Below is a small trained network, with its code and all its weights. Each question gives an input and a target symbol and asks what happens when units are switched off, that is, made to give their printed mean instead of their output.

import numpy as np


def w(rows, s, z=0):
    codes = np.array(rows[::2]) - 128.0
    scale = np.full(codes.shape[1], s)
    scale[-1] = z or s
    return codes * scale


def norm(h):
    return h / np.sqrt((h * h).mean(-1, keepdims=True) + 1e-5)


def f(y):
    return np.maximum(y, 0)


def softmax(a):
    e = np.exp(a - a.max(-1, keepdims=True))
    return e / e.sum(-1, keepdims=True)


def log_softmax(a):
    a = a - a.max(-1, keepdims=True)
    return a - np.log(np.exp(a).sum(-1, keepdims=True))


def net(x, mask):
    ids = ['ΣΦεζηω'.index(c) for c in x.split()]
    T = len(ids)
    res = E[ids] + P[:T]
    r = norm(res)
    for j in range(2):
        rows = slice(3 * j, 3 * j + 3)
        q, k, v = (r @ M[0][rows].T for M in (Q, K, V))
        z = softmax(np.where(np.tri(T) > 0, q @ k.T / 3**0.5, -1e9)) @ v
        o = O[0][rows]
        res = res + np.where(mask[j], z, o[:, -1]) @ o[:, :-1]
    y = f(norm(res) @ A[0][:, :-1].T + A[0][:, -1])
    res = res + np.where(mask[2:18], y, B[0][:, -1]) @ B[0][:, :-1]
    return log_softmax(norm(res)[-1] @ U[:, :-1].T + U[:, -1])


Q, K, V, O, A, B = {}, {}, {}, {}, {}, {}
E = w([
[57,149,149,136],'Σ',
[146,34,141,98],'Φ',
[92,157,177,210],'ε',
[150,126,6,170],'ζ',
[114,178,153,61],'η',
[101,181,98,157],'ω',
],0.022)
P = w([
[251,130,133,103],'0',
[144,145,113,102],'1',
[123,136,111,98],'2',
[102,126,110,95],'3',
[79,116,103,89],'4',
[72,99,96,93],'5',
[124,100,104,99],'6',
],0.014)
Q[0] = w([
[167,4,152,71],'h1',
[44,90,122,55],'h1',
[159,142,172,93],'h1',
[32,180,195,245],'h2',
[105,149,180,246],'h2',
[61,110,250,134],'h2',
],0.021)
K[0] = w([
[122,40,171,68],'h1',
[2,93,122,123],'h1',
[89,153,161,98],'h1',
[196,117,210,216],'h2',
[187,193,188,196],'h2',
[67,109,176,240],'h2',
],0.022)
V[0] = w([
[85,98,181,29],'h1',
[42,180,178,63],'h1',
[145,168,91,22],'h1',
[146,236,56,119],'h2',
[106,104,2,180],'h2',
[70,80,173,165],'h2',
],0.015)
O[0] = w([
[247,60,120,134,188],'h1',
[212,164,107,126,221],'h1',
[167,128,159,203,254],'h1',
[150,26,92,85,199],'h2',
[29,77,85,174,38],'h2',
[70,204,150,99,62],'h2',
],0.015,0.0084)
A[0] = w([
[153,136,134,148,124],'n1',
[162,130,80,136,138],'n2',
[101,131,67,106,124],'n3',
[91,124,178,124,65],'n4',
[137,166,91,119,142],'n5',
[110,123,164,142,103],'n6',
[105,134,163,148,1],'n7',
[135,111,138,154,54],'n8',
[107,47,251,115,43],'n9',
[146,134,117,208,114],'n10',
[93,114,98,110,85],'n11',
[111,65,156,112,100],'n12',
[126,120,81,114,95],'n13',
[118,105,125,129,140],'n14',
[96,127,134,114,38],'n15',
[82,123,127,140,59],'n16',
],0.028,0.0064)
B[0] = w([
[101,140,145,150,209],'n1',
[77,126,143,144,254],'n2',
[103,102,96,182,199],'n3',
[92,166,76,157,146],'n4',
[135,99,160,113,178],'n5',
[140,130,111,115,140],'n6',
[131,169,94,118,135],'n7',
[120,142,135,151,138],'n8',
[124,67,111,3,168],'n9',
[95,134,66,114,181],'n10',
[161,166,118,143,183],'n11',
[110,151,147,61,176],'n12',
[162,97,109,125,174],'n13',
[134,122,154,102,160],'n14',
[167,154,125,144,144],'n15',
[188,142,176,146,164],'n16',
],0.047,0.0092)
U = w([
[250,115,150,144,167],'Σ',
[134,194,105,128,214],'Φ',
[152,108,168,129,4],'ε',
[111,53,100,182,139],'ζ',
[96,75,201,159,38],'η',
[147,102,95,42,223],'ω',
],0.012,0.0031)

Each question gives the input, a string of symbols that net reads in full, and the target symbol t.
The units are the heads (3 rows each of Q, K, V and O) and the neurons (one row each of A and B). Each row of codes is followed by its name. A weight is (code - 128) times the scale printed after its matrix; where a second scale follows, it is the last column's (O, A, B and U).
mask holds one flag per unit, heads first, then neurons. A switched-off unit (its flag False) gives its mean, the last column of its rows in O or B, instead of its output. The means were averaged over made-up inputs and are rounded, as every weight is.
A unit's drop is (log p(t) with every unit on - log p(t) with that unit switched off) / (log p(t) with every unit on - log p(t) with every unit switched off).
The circuit of an input: a set's keep is (log p(t) with only the set's units on - log p(t) with every unit switched off) / (log p(t) with every unit on - log p(t) with every unit switched off). Starting from the 12 units with the biggest drops (on a tie, the unit counted first), units are removed one at a time, each time the one whose removal leaves the highest keep (on an exact tie, the one counted first), for as long as the keep stays at least 0.8.
circuit, biggest first: the units of the circuit, biggest drop first
unit that matters most: the unit with the biggest drop
top k neurons: the k neurons with the biggest drops, biggest first
which heads matter: for each layer, one digit per head in row order, 1 if its drop is at least 0.15 and else 0, layers parted by /
drop when u is switched off: that unit's drop, to one decimal
input ζ η η ω η, target η: which heads matter => 10
input Σ ζ η η ω ω, target Σ: unit that matters most => h2
input ζ η η η ζ, target Σ: which heads matter => 11
input η ω ζ η ε, target Φ: which heads matter => 00
input ζ η η η ζ ζ, target Σ: top 4 neurons => (n11 n16 n2 n13)
input Σ η η η η Σ, target Σ: which heads matter => 01
input ζ ζ Φ ζ, target Φ: which heads matter => 10
input Φ Σ ω ζ Σ, target Φ: which heads matter => 01
input ω η η ζ ε η, target ζ: circuit, biggest first => (h1 n3 n9 n12)
input Φ ζ η η η, target Σ: which heads matter => 10
input Σ ζ Φ Φ ζ, target Φ: which heads matter => 11
input η Φ Σ Φ ζ ε, target Φ: which heads matter => 01
input Φ Σ ζ Φ ζ η Σ, target Φ: which heads matter => 01
input Φ η η ω, target Φ: top neuron => (n10)
input η η ζ ζ η ω, target η: which heads matter => 11
input Σ Φ Σ ζ ω Σ, target Σ: which heads matter => 01
input η ε ζ ζ ζ ω, target η: drop when h2 is switched off => 0.5
input Φ η Φ η, target Φ: drop when h2 is switched off => 0.9
input η η Φ ζ Σ η, target η: drop when n5 is switched off => 0.2
input ζ η ζ ζ η ζ η, target ζ: circuit, biggest first => (h2)
input η ε ζ ω η η, target Σ: drop when n9 is switched off => 0.1
